|  92 | 187 | 134 | 173 |  72 | 161 | 173 | -> koruz
| 108 | 138 | 145 | 155 | 199 | 169 | 146 | -> voza
| 149 | 239 | 159 | 216 | 164 | 133 | 133 | -> kolur
which: | 149 | 239 | 159 | 216 | 164 | 133 | 133 |
kolur
which: | 108 | 138 | 145 | 155 | 199 | 169 | 146 |
voza

| 152 | 222 |  41 | 134 | 185 |  62 | 209 |  54 |  86 | 150 | 173 |  28 | 152 |  70 | 149 | 147 |  60 | 191 | 123 | 176 | 137 | 151 |  21 |  37 | 161 | 232 | 162 | 178 |  53 | 162 | 141 | 116 | 122 |  35 |  val
|  21 | 133 | 163 | 143 | 183 |  91 | 184 | 133 | 171 | 168 |  35 |  98 |  43 | 147 | 102 | 177 | 155 | 116 | 169 | 153 |   6 | 219 | 113 | 124 | 116 | 209 | 130 |  69 | 180 |  85 |  61 | 100 | 136 | 135 |  Selab
|  82 | 171 |  44 |  55 | 195 | 182 | 246 |  43 |   2 | 170 |  89 | 196 |  53 | 173 |  54 | 236 | 216 | 148 |  15 | 178 | 109 | 220 |  12 |  33 |  94 | 237 |  76 |  67 |  92 |  70 | 194 |  25 | 106 | 178 |  levut
| 136 | 229 | 175 |  77 |  25 | 159 | 128 | 169 | 164 | 164 | 141 | 143 | 127 | 155 | 100 | 136 | 123 | 243 |  50 |  20 | 141 |  84 | 102 | 102 |  69 |  71 |  53 | 116 | 158 | 119 |  50 | 107 | 210 | 123 |  kez
which: |  82 | 171 |  44 |  55 | 195 | 182 | 246 |  43 |   2 | 170 |  89 | 196 |  53 | 173 |  54 | 236 | 216 | 148 |  15 | 178 | 109 | 220 |  12 |  33 |  94 | 237 |  76 |  67 |  92 |  70 | 194 |  25 | 106 | 178 |
levut
which: | 152 | 222 |  41 | 134 | 185 |  62 | 209 |  54 |  86 | 150 | 173 |  28 | 152 |  70 | 149 | 147 |  60 | 191 | 123 | 176 | 137 | 151 |  21 |  37 | 161 | 232 | 162 | 178 |  53 | 162 | 141 | 116 | 122 |  35 |
val
which: |  21 | 133 | 163 | 143 | 183 |  91 | 184 | 133 | 171 | 168 |  35 |  98 |  43 | 147 | 102 | 177 | 155 | 116 | 169 | 153 |   6 | 219 | 113 | 124 | 116 | 209 | 130 |  69 | 180 |  85 |  61 | 100 | 136 | 135 |
Selab

| 193 | 177 | 252 | 170 |  64 | 140 | 232 | = Dak
|  70 |  92 |  16 | 206 |  76 | 105 | 117 | = simi
| 100 | 165 | 164 | 116 |  90 |  80 | 121 | = mazu
|  34 |  74 | 199 | 104 |  44 |  26 |  71 | = seg
| 100 | 112 |  59 | 146 | 127 | 124 |  98 | = kitam
|  34 | 102 | 157 | 151 |  22 |  23 | 101 | = Galur
| 134 | 133 | 150 | 204 |  51 | 117 | 200 | = Mil
|  57 | 118 |  31 | 164 |  92 |  81 |  79 | = pubim
|   7 | 109 |  34 | 151 |  64 |  31 |  34 | = Vug
which: |  70 |  92 |  16 | 206 |  76 | 105 | 117 |
simi
which: |  34 |  74 | 199 | 104 |  44 |  26 |  71 |
seg
which: | 134 | 133 | 150 | 204 |  51 | 117 | 200 |
Mil
which: | 100 | 112 |  59 | 146 | 127 | 124 |  98 |
kitam
which: | 193 | 177 | 252 | 170 |  64 | 140 | 232 |
Dak

| 142 | 220 | 153 |  52 | = Tapi
| 142 | 220 |  45 | 231 | = Vin
|  20 | 149 |  96 | 182 | = lepub
| 145 | 193 | 235 | 107 | = sov
| 185 |  41 | 207 | 215 | = rafev
| 63 | 38 | 70 | 97 | = Zud
| 142 | 220 | 153 | 231 | = siki
| 182 | 171 |  68 | 225 | = kidi
which: |  20 | 149 |  96 | 182 |
lepub
which: | 142 | 220 | 153 |  52 |
Tapi
which: | 142 | 220 | 153 | 231 |
siki
which: | 63 | 38 | 70 | 97 |
Zud
which: | 185 |  41 | 207 | 215 |
rafev

| 131 | 173 | 117 | 229 | 226 | 172 | : ser
| 131 | 173 | 117 | 160 | 122 | 154 | : volu
| 131 | 185 | 105 |  95 |  81 | 159 | : vav
| 131 | 173 | 117 | 160 | 168 | 159 | : sutez
which: | 131 | 173 | 117 | 160 | 122 | 154 |
volu
which: | 131 | 185 | 105 |  95 |  81 | 159 |
vav

| 238 | 194 | 100 | 151 | 148 | 141 | 192 | 171 | 206 | 152 | 147 | 161 | 114 | 189 | 112 |  87 |  28 |  69 | 131 | 242 | : vavag
|  45 | 135 | 174 | 147 |   2 |  25 | 112 | 209 |  93 | 145 |  71 | 137 | 173 |  70 | 158 |  83 | 192 | 191 |   9 |  41 | : Ful
| 172 | 179 |  62 | 220 | 123 | 124 | 139 | 208 | 154 |  97 | 158 | 105 | 112 | 117 | 118 | 135 | 105 | 131 | 131 | 181 | : riduf
| 115 |  98 |  97 | 155 |  86 |  89 | 104 | 178 | 108 | 116 | 153 | 131 |  69 | 104 | 185 |  85 | 111 | 137 |  97 | 109 | : zusos
|  45 |  83 | 157 | 143 | 135 | 143 |  67 | 106 |  65 | 103 | 128 |  93 | 152 |  71 | 150 | 194 | 247 | 204 | 150 |  45 | : Goz
| 172 | 179 |  62 | 220 | 123 | 124 | 139 | 208 | 154 |  97 | 158 | 105 |  84 |  99 | 152 | 124 | 119 | 143 | 124 | 140 | : tev
| 176 | 196 | 164 | 137 | 148 | 150 | 175 | 138 | 177 | 158 | 104 | 145 | 197 | 161 |  83 | 146 | 131 | 123 | 131 | 182 | : punos
which: |  45 |  83 | 157 | 143 | 135 | 143 |  67 | 106 |  65 | 103 | 128 |  93 | 152 |  71 | 150 | 194 | 247 | 204 | 150 |  45 |
Goz
which: | 172 | 179 |  62 | 220 | 123 | 124 | 139 | 208 | 154 |  97 | 158 | 105 | 112 | 117 | 118 | 135 | 105 | 131 | 131 | 181 |
riduf
which: | 172 | 179 |  62 | 220 | 123 | 124 | 139 | 208 | 154 |  97 | 158 | 105 |  84 |  99 | 152 | 124 | 119 | 143 | 124 | 140 |
tev
which: | 238 | 194 | 100 | 151 | 148 | 141 | 192 | 171 | 206 | 152 | 147 | 161 | 114 | 189 | 112 |  87 |  28 |  69 | 131 | 242 |
vavag

| 149 | 232 | 168 | 161 | 136 | = tiz
|  41 | 159 | 200 | 149 | 234 | = pas
|  41 | 159 | 200 | 149 | 243 | = logu
| 192 | 171 | 186 |  81 |  14 | = falev
| 192 | 171 | 104 |  62 | 108 | = zezu
| 242 |  56 | 135 | 106 | 176 | = Muben
|  39 | 246 | 112 | 113 |  93 | = Gafif
which: |  39 | 246 | 112 | 113 |  93 |
Gafif
which: | 242 |  56 | 135 | 106 | 176 |
Muben
which: | 192 | 171 | 104 |  62 | 108 |
zezu
which: |  41 | 159 | 200 | 149 | 234 |
pas

